Below are the code and all the weights of a small trained network. Each question names an input and a target symbol and asks about switching units off, where a switched-off unit gives its printed mean instead of its output.

import numpy as np


def w(rows, s, z=0):
    codes = np.array(rows[::2]) - 128.0
    scale = np.full(codes.shape[1], s)
    scale[-1] = z or s
    return codes * scale


def norm(h):
    return h / np.sqrt((h * h).mean(-1, keepdims=True) + 1e-5)


def f(y):
    return np.maximum(y, 0)


def softmax(a):
    e = np.exp(a - a.max(-1, keepdims=True))
    return e / e.sum(-1, keepdims=True)


def log_softmax(a):
    a = a - a.max(-1, keepdims=True)
    return a - np.log(np.exp(a).sum(-1, keepdims=True))


def net(x, mask):
    ids = ['αδεζθλξπτψ'.index(c) for c in x.split()]
    T = len(ids)
    res = E[ids] + P[:T]
    u = 0
    for l in range(3):
        q, k, v = (norm(res) @ M[l].T for M in (Q, K, V))
        z = softmax(np.where(np.tri(T) > 0, q @ k.T / 2**0.5, -1e9)) @ v
        res = res + np.where(mask[u], z, O[l][:, -1]) @ O[l][:, :-1]
        u += 1
        y = f(norm(res) @ A[l][:, :-1].T + A[l][:, -1])
        res = res + np.where(mask[u : u + 8], y, B[l][:, -1]) @ B[l][:, :-1]
        u += 8
    return log_softmax(norm(res)[-1] @ U[:, :-1].T + U[:, -1])


Q, K, V, O, A, B = {}, {}, {}, {}, {}, {}
E = w([
[100,86,171,200,139,167,155,182,48],'α',
[142,195,127,113,176,141,184,196,68],'δ',
[141,128,31,105,145,135,77,151,94],'ε',
[138,110,192,161,184,121,152,219,167],'ζ',
[120,35,101,184,164,159,114,191,144],'θ',
[172,119,26,181,123,159,167,162,131],'λ',
[108,67,247,174,163,91,104,197,151],'ξ',
[182,224,85,159,109,124,219,144,96],'π',
[156,160,148,61,213,62,99,168,203],'τ',
[122,53,116,143,121,123,15,15,121],'ψ',
],0.016)
P = w([
[135,215,137,184,151,153,34,152,107],'0',
[100,187,131,154,91,190,89,127,151],'1',
[189,118,139,107,182,200,119,106,108],'2',
[123,189,81,189,199,111,121,149,163],'3',
[108,157,135,136,57,151,109,125,147],'4',
[199,86,140,93,171,145,149,106,87],'5',
[123,184,96,194,167,86,119,118,171],'6',
[116,133,133,105,48,135,125,124,156],'7',
[186,67,132,84,149,83,172,111,69],'8',
[113,174,94,198,164,83,126,107,177],'9',
[120,116,127,87,53,124,150,125,157],'10',
[163,63,107,89,135,3,179,126,73],'11',
[103,152,81,208,153,56,133,107,185],'12',
[114,121,126,94,42,147,127,151,152],'13',
],0.018)
Q[0] = w([
[214,76,142,114,165,99,156,91,82],'L0H0',
[84,134,88,180,121,4,120,191,102],'L0H0',
],0.016)
K[0] = w([
[252,85,158,112,171,152,127,117,83],'L0H0',
[126,37,140,20,36,58,225,98,127],'L0H0',
],0.011)
V[0] = w([
[141,155,141,165,136,85,152,2,137],'L0H0',
[118,138,209,43,152,133,43,135,125],'L0H0',
],0.0096)
O[0] = w([
[131,160,149,149,175,139,174,6,158,2],'L0H0',
[75,106,57,119,159,93,143,126,128,110],'L0H0',
],0.016,0.0054)
A[0] = w([
[109,178,94,203,99,181,138,167,171,70],'L0N0',
[6,169,223,95,111,150,118,161,78,11],'L0N1',
[59,98,167,124,138,149,140,167,114,101],'L0N2',
[86,201,147,80,66,96,82,139,189,111],'L0N3',
[183,92,129,168,163,148,92,119,56,186],'L0N4',
[178,120,98,149,174,154,92,140,151,255],'L0N5',
[135,147,83,182,64,144,179,197,111,80],'L0N6',
[162,111,90,206,203,138,175,139,85,160],'L0N7',
],0.013,0.0084)
B[0] = w([
[251,124,143,134,59,131,201,131,197,185],'L0N0',
[37,78,231,47,250,172,155,33,104,144],'L0N1',
[44,171,131,144,165,111,92,191,111,163],'L0N2',
[171,159,81,177,174,104,65,137,159,167],'L0N3',
[153,77,149,131,113,57,160,144,150,210],'L0N4',
[134,78,135,169,159,123,214,62,117,254],'L0N5',
[125,117,109,70,165,178,109,187,89,223],'L0N6',
[94,192,137,184,153,43,103,70,121,209],'L0N7',
],0.013)
Q[1] = w([
[124,70,161,50,126,149,174,157,139],'L1H0',
[139,97,119,126,191,253,83,136,131],'L1H0',
],0.012)
K[1] = w([
[123,110,136,172,112,144,162,129,2],'L1H0',
[125,141,95,168,138,221,110,137,142],'L1H0',
],0.012)
V[1] = w([
[156,157,184,72,186,102,80,183,254],'L1H0',
[45,217,179,250,54,109,218,197,71],'L1H0',
],0.0077)
O[1] = w([
[125,128,67,98,151,25,179,116,223,186],'L1H0',
[33,114,196,15,13,202,252,103,70,254],'L1H0',
],0.013,0.0017)
A[1] = w([
[118,171,195,140,139,127,104,159,183,110],'L1N0',
[158,183,81,122,51,134,48,139,116,150],'L1N1',
[156,128,47,116,95,172,143,111,132,144],'L1N2',
[142,205,125,38,157,169,109,151,121,47],'L1N3',
[102,201,158,143,119,196,96,188,195,2],'L1N4',
[67,177,130,92,89,143,140,168,212,47],'L1N5',
[96,205,133,170,96,150,118,167,164,113],'L1N6',
[129,248,77,116,85,183,133,143,159,58],'L1N7',
],0.019,0.0094)
B[1] = w([
[57,123,115,149,84,103,145,164,175,207],'L1N0',
[151,213,100,118,92,152,104,53,74,217],'L1N1',
[171,169,181,146,109,100,151,120,83,254],'L1N2',
[105,145,173,6,205,84,158,122,186,205],'L1N3',
[119,129,30,91,100,64,193,73,128,167],'L1N4',
[157,153,78,143,88,76,112,74,162,169],'L1N5',
[89,114,107,37,43,130,178,54,126,159],'L1N6',
[87,187,174,104,97,112,173,86,215,178],'L1N7',
],0.019,0.0038)
Q[2] = w([
[151,2,79,47,146,79,183,36,88],'L2H0',
[112,196,175,187,185,46,135,63,77],'L2H0',
],0.0069)
K[2] = w([
[107,116,236,133,140,3,127,166,5],'L2H0',
[193,109,150,39,93,1,63,39,174],'L2H0',
],0.0084)
V[2] = w([
[141,203,108,190,191,162,254,152,218],'L2H0',
[177,183,31,49,186,174,187,82,92],'L2H0',
],0.008)
O[2] = w([
[154,181,120,76,43,43,147,186,193,253],'L2H0',
[114,102,181,1,236,64,177,125,132,63],'L2H0',
],0.013,0.0028)
A[2] = w([
[46,171,196,90,130,151,74,186,170,6],'L2N0',
[106,157,79,150,200,102,165,134,107,122],'L2N1',
[136,101,78,88,111,98,141,110,112,116],'L2N2',
[161,96,161,145,163,120,118,223,125,25],'L2N3',
[101,137,106,126,104,113,156,47,130,254],'L2N4',
[124,131,201,149,179,115,119,72,109,133],'L2N5',
[143,95,109,95,67,158,92,191,93,147],'L2N6',
[167,116,103,121,115,183,158,251,108,84],'L2N7',
],0.019,0.0056)
B[2] = w([
[84,125,188,255,120,195,121,169,66,166],'L2N0',
[102,161,114,160,84,111,80,166,101,254],'L2N1',
[85,74,155,114,117,114,182,158,135,191],'L2N2',
[174,170,79,44,145,175,108,104,111,194],'L2N3',
[50,143,141,165,160,215,97,104,130,245],'L2N4',
[203,165,151,105,160,153,106,80,195,198],'L2N5',
[137,145,64,141,186,143,137,111,185,186],'L2N6',
[158,128,58,46,118,190,100,131,213,222],'L2N7',
],0.017,0.01)
U = w([
[103,107,130,141,156,240,168,144,108,54],'α',
[112,104,183,100,186,84,168,160,99,193],'δ',
[170,167,114,111,163,104,79,134,61,176],'ε',
[53,73,53,81,51,90,150,136,127,128],'ζ',
[114,95,42,85,157,170,65,127,178,55],'θ',
[238,113,196,117,88,143,140,186,171,104],'λ',
[98,132,136,215,8,138,128,185,94,176],'ξ',
[120,157,209,140,93,91,184,66,174,121],'π',
[123,145,116,161,137,8,99,134,144,184],'τ',
[87,183,106,176,166,175,63,57,187,3],'ψ',
],0.016,0.0062)

Each question gives the input, a string of symbols that net reads in full, and the target symbol t.
The units are the heads (2 rows each of Q, K, V and O) and the neurons (one row each of A and B). Each row of codes is followed by its name. A weight is (code - 128) times the scale printed after its matrix; where a second scale follows, it is the last column's (O, A, B and U).
mask holds one flag per unit, layer by layer, with each layer's heads first. A switched-off unit (its flag False) gives its mean, the last column of its rows in O or B, instead of its output. The means were averaged over made-up inputs and are rounded, as every weight is.
A unit's drop is (log p(t) with every unit on - log p(t) with that unit switched off) / (log p(t) with every unit on - log p(t) with every unit switched off).
The circuit of an input: a set's keep is (log p(t) with only the set's units on - log p(t) with every unit switched off) / (log p(t) with every unit on - log p(t) with every unit switched off). Starting from the 12 units with the biggest drops (on a tie, the unit counted first), units are removed one at a time, each time the one whose removal leaves the highest keep (on an exact tie, the one counted first), for as long as the keep stays at least 0.8.
units of the circuit, in order: the units of the circuit, biggest drop first
most important unit: the unit with the biggest drop
k most important neurons: the k neurons with the biggest drops, biggest first
top k neurons in layer l: the k neurons of layer l with the biggest drops, biggest first
input ψ λ λ α α τ ξ ξ π ε ξ ζ, target π: units of the circuit, in order	L0H0
input ψ ξ π π λ δ, target π: units of the circuit, in order	L0H0, L0N6
input π δ λ ψ τ ζ ξ λ α ψ ε π, target α: units of the circuit, in order	L1H0, L0N3, L2N4
input π ζ π ξ ψ α ε α δ, target α: top 3 neurons in layer 0	L0N7, L0N3, L0N0
input θ α π ζ, target π: units of the circuit, in order	L0H0, L1H0
input α π ψ ε ζ, target ζ: units of the circuit, in order	L1N4, L0N4, L0N5
input ψ λ δ θ τ π λ ε θ ζ α π, target θ: units of the circuit, in order	L2N7, L0N6, L0N5, L1N2
input π λ ξ λ ψ ε λ λ ζ, target ε: top 2 neurons in layer 0	L0N0, L0N7
input π π θ λ π ζ λ δ θ λ α, target α: 3 most important neurons	L2N0, L0N1, L0N7
input π δ θ ζ ψ τ ξ ζ, target ζ: top 2 neurons in layer 0	L0N2, L0N5
input ζ τ δ τ ε α ε τ ψ, target α: units of the circuit, in order	L0N7, L1H0
input τ ζ ε ζ λ ζ θ ξ τ, target ζ: 3 most important neurons	L0N7, L0N6, L2N2
input ψ δ ε π τ ζ ψ θ δ ξ, target ξ: 2 most important neurons	L2N0, L1N0
input π τ π ψ λ ξ ξ λ τ π δ ζ ε, target ζ: units of the circuit, in order	L2N2
input α λ θ ξ τ δ ξ α ζ ε λ ε θ, target λ: units of the circuit, in order	L0H0, L0N0
input τ θ π τ τ ζ τ θ δ α τ ψ, target δ: top 3 neurons in layer 2	L2N7, L2N2, L2N1
input α ψ λ τ ζ θ ζ τ λ π α ξ ζ, target ξ: 2 most important neurons	L0N3, L0N0
input α α λ λ, target λ: 2 most important neurons	L0N0, L0N6
input ζ ψ ψ ζ θ α, target ψ: 2 most important neurons	L0N7, L2N5
input λ ξ θ ξ ζ ξ, target θ: most important unit	L0H0
input δ δ ξ, target δ: 4 most important neurons	L0N6, L0N2, L2N7, L0N5
input ζ ζ ε λ ξ ζ α, target ξ: 2 most important neurons	L0N7, L2N1
input θ ζ θ ξ δ θ ξ θ α λ π ζ, target α: 3 most important neurons	L0N3, L0N6, L0N0
input δ δ θ ξ ζ ξ ξ ε α λ δ λ, target α: 2 most important neurons	L0N7, L0N3
input α θ δ ξ ε ψ λ δ ψ ζ ε, target ε: 3 most important neurons	L1N1, L1N2, L0N4
input ζ λ θ π λ τ α ε ξ, target τ: top 3 neurons in layer 0	L0N0, L0N2, L0N6
